Each row of numbers belongs to one of the elements below and depends on some of the facts about them. Some rows are named. Which element is each other row?

Known rows:
(914): -5,-10,-5,-7,-1,0,4,-7,-6,-18,-4,-21,-7,-22,-3,13,14,1,5,-4,2,2,-3,-24,-6,-5,5,-7,-2,-9,-27,5
(504): -10,12,6,-1,5,8,4,-7,7,21,-3,11,-1,0,-11,-16,2,10,-4,7,1,4,-5,24,-14,5,28,13,24,1,6,-4
(1138): 15,9,-12,5,25,-9,1,-11,-20,-62,-8,-42,32,-47,7,13,8,4,15,-16,-4,-2,5,-14,-7,10,19,-5,-31,2,-40,-3
(767): -22,1,-4,12,-10,-2,2,8,28,41,-4,5,10,30,11,-15,-9,4,-10,-11,5,0,5,-14,11,4,-18,-21,19,12,11,2
(936): 19,25,-20,8,17,-11,-4,0,-23,-88,-3,-40,28,-6,22,7,-6,-12,21,-28,7,-10,15,-24,-4,12,2,-11,-47,7,-18,-3
(948): -11,11,7,1,7,9,4,-4,6,19,-2,13,2,0,-10,-13,4,9,-5,9,-1,4,-4,23,-13,6,24,14,25,1,5,-3
(102): 3,-3,-6,-2,-14,4,-4,0,-8,-19,4,-14,-8,-11,0,5,-2,-12,1,-2,9,1,8,-24,6,-9,-14,-14,-27,-1,-7,-4
(1147): -17,1,8,5,-1,11,2,-14,2,29,-11,0,6,7,-15,-3,-4,3,-6,19,1,16,-9,22,-16,-2,-5,15,12,7,6,-5
(734): 3,-3,-6,-3,-14,4,-5,1,-8,-19,4,-14,-7,-11,0,5,-2,-12,1,-2,9,-1,8,-24,5,-9,-16,-14,-26,-1,-8,-5
(993): -6,-1,11,9,5,3,1,-5,6,33,-7,7,10,7,-10,-1,-2,7,-7,10,-3,8,-8,15,-4,1,4,12,15,8,6,-5
(601): 15,-1,11,6,-5,4,-4,5,-3,-2,7,11,-3,-5,-1,12,-26,-11,-1,-16,-10,4,9,6,-7,-3,-26,-3,4,1,22,1
(109): 12,-4,10,1,11,-2,0,-1,0,32,-6,9,3,-1,-12,-1,-4,8,-4,2,-4,2,-12,23,3,3,12,12,18,10,13,-10
(1093): -13,8,2,10,-3,-7,2,4,18,10,1,11,5,15,-3,-20,-7,-2,22,-8,-22,1,16,12,45,-5,-13,1,33,-3,36,2
(1029): -28,-1,-6,3,4,13,-3,7,1,4,3,19,9,30,3,0,-6,-10,-5,-5,-2,2,-9,15,22,6,-18,1,17,1,17,4
(1052): -5,4,-12,-6,-12,0,1,4,-7,-39,1,-16,-17,24,11,6,0,-15,8,-14,14,-5,6,-32,-5,-5,-15,-13,-13,-5,-2,6
(1032): -38,13,-3,-9,-21,19,-2,-34,5,19,-12,-4,-1,4,-11,-27,-15,-3,-12,34,9,26,-5,41,-45,-7,-32,10,-15,2,4,2
(1018): 29,-10,-11,-5,-11,3,5,14,-14,-40,7,-12,-29,21,15,28,4,-17,9,11,12,-11,10,-31,-23,-1,-15,-11,-21,-5,-5,9
(1054): -9,12,7,2,7,7,4,-2,6,17,0,13,4,-2,-9,-12,4,10,-4,7,-1,2,-3,21,-11,7,28,13,24,1,4,-2
(175): -13,12,8,4,5,6,4,-4,11,24,-2,12,5,3,-8,-15,3,12,-6,5,0,2,-3,16,-12,6,28,11,27,1,4,-2
(130): -1,-7,9,-2,4,1,-6,5,-3,11,11,31,5,1,4,2,-1,2,-14,17,-7,-1,-10,28,-1,3,-8,16,-11,-7,2,8

How the elements are related:
(1018) rabrustuk a; (102) rabrustuk d; (1023) rabrustuk d
(1026) rabrustuk g; (1029) rabrustuk g; (1030) rabrustuk b
(1032) rabrustuk c; (1035) rabrustuk d; (104) rabrustuk e
(1052) rabrustuk a; (1054) rabrustuk e; (1066) rabrustuk c
(1082) rabrustuk b; (109) rabrustuk f; (1091) rabrustuk a
(1093) rabrustuk g; (1094) rabrustuk e; (1101) rabrustuk g
(1113) rabrustuk b; (1116) rabrustuk c; (1137) rabrustuk d
(1138) rabrustuk b; (1147) rabrustuk f; (1148) rabrustuk f
(1156) rabrustuk b; (1166) rabrustuk e; (1167) rabrustuk d
(1208) rabrustuk d; (1223) rabrustuk a; (1224) rabrustuk c
(1227) rabrustuk a; (125) rabrustuk a; (1250) rabrustuk e
(1251) rabrustuk g; (1256) rabrustuk c; (1266) rabrustuk b
(1276) rabrustuk f; (1288) rabrustuk a; (1293) rabrustuk d
(130) rabrustuk c; (1317) rabrustuk b; (1318) rabrustuk f
(132) rabrustuk d; (1346) rabrustuk b; (1348) rabrustuk f
(1355) rabrustuk g; (1369) rabrustuk b; (1373) rabrustuk a
(1379) rabrustuk c; (138) rabrustuk b; (1380) rabrustuk c
(1405) rabrustuk b; (152) rabrustuk g; (16) rabrustuk b
(167) rabrustuk d; (169) rabrustuk b; (175) rabrustuk e
(178) rabrustuk g; (184) rabrustuk e; (21) rabrustuk c
(219) rabrustuk f; (227) rabrustuk c; (228) rabrustuk c
(287) rabrustuk g; (299) rabrustuk e; (332) rabrustuk c
(343) rabrustuk d; (347) rabrustuk a; (349) rabrustuk g
(351) rabrustuk g; (372) rabrustuk c; (373) rabrustuk a
(385) rabrustuk b; (403) rabrustuk f; (412) rabrustuk g
(419) rabrustuk f; (441) rabrustuk c; (45) rabrustuk b
(458) rabrustuk b; (46) rabrustuk e; (465) rabrustuk c
(471) rabrustuk d; (481) rabrustuk e; (491) rabrustuk g
(498) rabrustuk e; (504) rabrustuk e; (561) rabrustuk a
(597) rabrustuk a; (601) rabrustuk d; (606) rabrustuk d
(609) rabrustuk c; (614) rabrustuk g; (621) rabrustuk e
(622) rabrustuk f; (628) rabrustuk b; (648) rabrustuk e
(658) rabrustuk g; (659) rabrustuk c; (673) rabrustuk a
(68) rabrustuk f; (690) rabrustuk e; (697) rabrustuk a
(7) rabrustuk f; (71) rabrustuk d; (720) rabrustuk f
(734) rabrustuk d; (737) rabrustuk f; (743) rabrustuk b
(757) rabrustuk f; (759) rabrustuk f; (760) rabrustuk f
(767) rabrustuk g; (775) rabrustuk a; (82) rabrustuk c
(846) rabrustuk g; (858) rabrustuk e; (868) rabrustuk c
(875) rabrustuk c; (881) rabrustuk a; (902) rabrustuk b
(914) rabrustuk b; (917) rabrustuk c; (92) rabrustuk f
(922) rabrustuk a; (925) rabrustuk b; (926) rabrustuk c
(936) rabrustuk a; (948) rabrustuk e; (972) rabrustuk a
(977) rabrustuk d; (990) rabrustuk f; (993) rabrustuk f
(1018) kazu (481); (102) kazu (1293); (104) kazu (1167)
(1052) kazu (68); (1052) kazu (343); (1082) kazu (1023)
(1082) kazu (1288); (1091) kazu (373); (1113) kazu (130)
(1113) kazu (1346); (1113) kazu (597); (1116) kazu (621)
(1116) kazu (419); (1116) kazu (977); (1138) kazu (1405)
(1138) kazu (926); (1148) kazu (648); (1166) kazu (1147)
(1166) kazu (1032); (1208) kazu (1093); (1208) kazu (1288)
(1224) kazu (561); (1224) kazu (1035); (125) kazu (759)
(125) kazu (858); (1251) kazu (561); (1251) kazu (720)
(1251) kazu (926); (1256) kazu (648); (1256) kazu (922)
(1266) kazu (1032); (1276) kazu (1348); (1276) kazu (1156)
(1317) kazu (648); (1317) kazu (184); (132) kazu (993)
(132) kazu (1167); (132) kazu (767); (132) kazu (92)
(1355) kazu (759); (1355) kazu (614); (1373) kazu (1101)
(1379) kazu (385); (1379) kazu (1156); (138) kazu (175)
(138) kazu (767); (138) kazu (458); (16) kazu (1380)
(16) kazu (1348); (16) kazu (46); (167) kazu (990)
(167) kazu (601); (169) kazu (868); (169) kazu (130)
(178) kazu (658); (178) kazu (1369); (21) kazu (990)
(21) kazu (1035); (21) kazu (1093); (21) kazu (1288)
(219) kazu (1318); (219) kazu (628); (219) kazu (1405)
(219) kazu (1030); (228) kazu (948); (228) kazu (351)
(228) kazu (1223); (287) kazu (1156); (287) kazu (767)
(299) kazu (1066); (349) kazu (926); (349) kazu (1369)
(372) kazu (498); (412) kazu (471); (412) kazu (606)
(412) kazu (1156); (412) kazu (1093); (412) kazu (767)
(412) kazu (922); (412) kazu (458); (465) kazu (498)
(465) kazu (227); (465) kazu (720); (465) kazu (1156)
(491) kazu (7); (491) kazu (45); (609) kazu (697)
(609) kazu (1030); (609) kazu (926); (609) kazu (1227)
(673) kazu (1250); (690) kazu (868); (690) kazu (441)
(71) kazu (858); (71) kazu (385); (71) kazu (597)
(734) kazu (846); (737) kazu (481); (737) kazu (597)
(760) kazu (1101); (760) kazu (504); (760) kazu (922)
(775) kazu (868); (775) kazu (757); (775) kazu (561)
(82) kazu (990); (82) kazu (597); (881) kazu (471)
(881) kazu (659); (902) kazu (875); (914) kazu (1026)
(917) kazu (1094); (925) kazu (868); (925) kazu (1029)
(936) kazu (926); (972) kazu (622); (972) kazu (648)
(972) kazu (109)

Which element is each row?
No name comes twice in this set of rows, the named rows included.
-10,6,-15,-10,-16,2,1,-2,-7,-37,-3,-21,-22,23,8,2,-1,-16,8,-12,17,-3,5,-32,-9,-8,-15,-15,-13,-4,-2,3  (1373)
-22,10,-9,-5,-7,7,5,-9,4,2,-3,-12,-4,-7,-10,-20,28,10,1,27,14,1,0,-11,2,-2,39,4,-4,-3,-22,-6  (104)
22,-18,15,6,7,-2,6,8,4,14,2,5,-4,-7,5,31,-6,7,-8,-12,-9,-3,-1,-10,-36,6,-6,-5,23,-1,-10,12  (385)
27,-9,1,1,-12,-3,-2,10,-8,-24,13,-7,-15,-20,-1,13,3,-11,15,9,-7,-5,20,-23,18,-12,-9,-6,-22,-8,1,-1  (167)
-13,8,-8,-6,-1,6,4,-4,1,-1,-1,-8,-3,-11,-9,-17,28,9,3,26,11,-3,0,-7,6,-1,41,6,-5,-4,-19,-6  (299)
3,3,9,1,0,-8,-5,-3,11,27,3,19,10,-5,5,-14,-12,10,-11,6,-6,2,-2,28,-8,3,-8,6,-7,3,6,2  (227)
-49,1,-13,-5,-1,2,-8,14,-20,-68,13,7,3,33,17,18,17,-20,0,-35,11,-11,-11,-41,46,-5,-7,-3,-16,-23,-15,13  (775)
10,9,4,-8,11,2,2,-1,3,22,-2,14,-8,-7,-11,-16,2,12,-3,-2,0,-4,-8,28,-4,7,36,11,29,4,12,-9  (184)
-60,1,-7,-5,6,13,-4,6,-12,-21,11,17,9,4,-5,-5,46,3,-10,9,13,-6,-21,-18,48,-1,44,16,-6,-21,-32,2  (690)
-16,-3,13,8,11,3,-2,-1,-1,22,-3,16,14,8,-9,4,3,6,-8,3,-5,5,-14,16,14,2,8,18,15,2,5,-3  (757)
-41,14,-15,-9,-15,21,6,-24,1,-1,-10,-21,-9,-5,-17,-26,26,3,0,42,22,13,-3,1,-18,-6,23,7,-8,-3,-22,-6  (1166)
31,-10,21,13,7,-6,6,7,2,21,4,14,-1,-7,-13,12,5,6,17,29,-25,1,9,20,16,-4,10,24,19,-3,19,-1  (990)
-6,14,-25,10,19,-5,-4,6,-11,-50,-1,-23,40,-10,14,-8,12,-5,15,-1,2,-8,7,-9,43,12,8,-7,-36,7,-18,-7  (1251)
-13,-3,-15,6,-16,-15,2,12,27,25,-2,-12,2,16,12,-23,15,7,5,-3,9,-11,12,-46,46,-5,8,-29,-1,6,-6,-4  (412)

The same elements again, as new rows of numbers:
Some rows with their names:
(178): -13,-7,-11,3,21,-12,37,-45,-20,-2,3,13,9,-15
(720): 16,11,-5,0,27,-2,-19,12,1,-6,-15,-2,-18,-15
(373): -12,-4,-33,-13,7,22,9,1,0,24,2,-3,3,19
(347): -12,-4,-34,-12,8,22,8,1,-1,24,3,-3,3,18
(1348): 16,5,-4,-4,21,-8,-32,15,0,-1,0,-5,-17,-16
(1156): 18,19,-16,6,2,-9,-43,19,22,32,62,-3,0,-23
(130): -11,-19,8,-9,14,-1,-10,22,4,-10,-26,-1,-19,-5
(737): -27,-39,-4,26,-33,-4,-20,-18,-14,-68,-2,-24,-17,-1
(102): 9,1,14,9,-26,-20,8,-1,1,-9,-3,2,12,-6
(71): -5,-28,-3,23,-60,-12,1,-9,-14,-37,12,-15,0,-7
(1029): -18,-16,-10,-31,22,-5,26,-17,-15,22,-14,6,-13,-16
(925): -62,-6,37,-6,-12,-28,19,13,64,-4,-23,17,5,-5
(858): 13,-3,3,-3,-40,25,17,23,-8,10,8,0,-5,9
(846): -6,-12,-17,-24,20,1,19,-23,-25,19,-4,0,-12,-14
(760): 3,4,29,6,14,-26,-31,-14,1,-24,0,-1,11,5
(498): 21,8,5,-5,-26,16,14,28,0,25,18,9,3,3
(1166): 0,-2,21,10,-38,2,24,8,5,-1,17,15,19,12
(868): -43,-25,31,-25,24,-26,11,37,39,0,-49,20,-14,-14
(1318): 14,7,0,-5,20,2,-23,12,-3,-8,-19,-9,-21,-9
(504): 19,8,12,-9,-29,22,15,25,-4,20,5,5,0,11

Which element is each row?
No name comes twice in this set of rows, the named rows included.
19,3,0,-6,-23,0,6,16,-5,5,-17,-8,-9,-8  (1035)
0,-10,11,15,18,-22,-18,2,4,-18,12,9,9,-9  (372)
-16,-14,18,15,17,-19,4,2,13,-29,-14,14,5,-8  (1224)
-16,-14,-40,-6,-5,23,5,-3,-6,13,10,-10,0,19  (1288)
9,0,0,-4,13,1,-24,10,-5,-13,-17,-11,-22,-8  (759)
-5,-18,-22,-19,13,0,11,-26,-31,15,10,-5,-12,-15  (1093)
-5,-10,-11,-25,21,-3,16,-27,-27,19,-3,0,-7,-9  (1101)
24,5,-1,-7,-22,2,1,16,-8,9,-14,-10,-9,-7  (1023)
-24,-10,-24,4,1,-1,9,-15,7,9,26,7,25,18  (881)
11,53,-10,54,18,21,38,-22,22,-22,-15,17,16,-7  (1138)
21,8,7,-7,-27,20,15,28,-2,23,12,6,0,6  (175)
12,26,81,-8,19,-31,-45,-45,-10,-28,-20,-8,38,53  (1148)
-13,10,30,-12,7,-6,-6,-45,-6,6,2,0,50,65  (972)
9,-14,-2,22,16,-38,-40,7,3,-9,60,11,15,-25  (1379)
-17,3,5,18,-26,2,-12,-10,16,-20,15,-12,4,5  (1082)

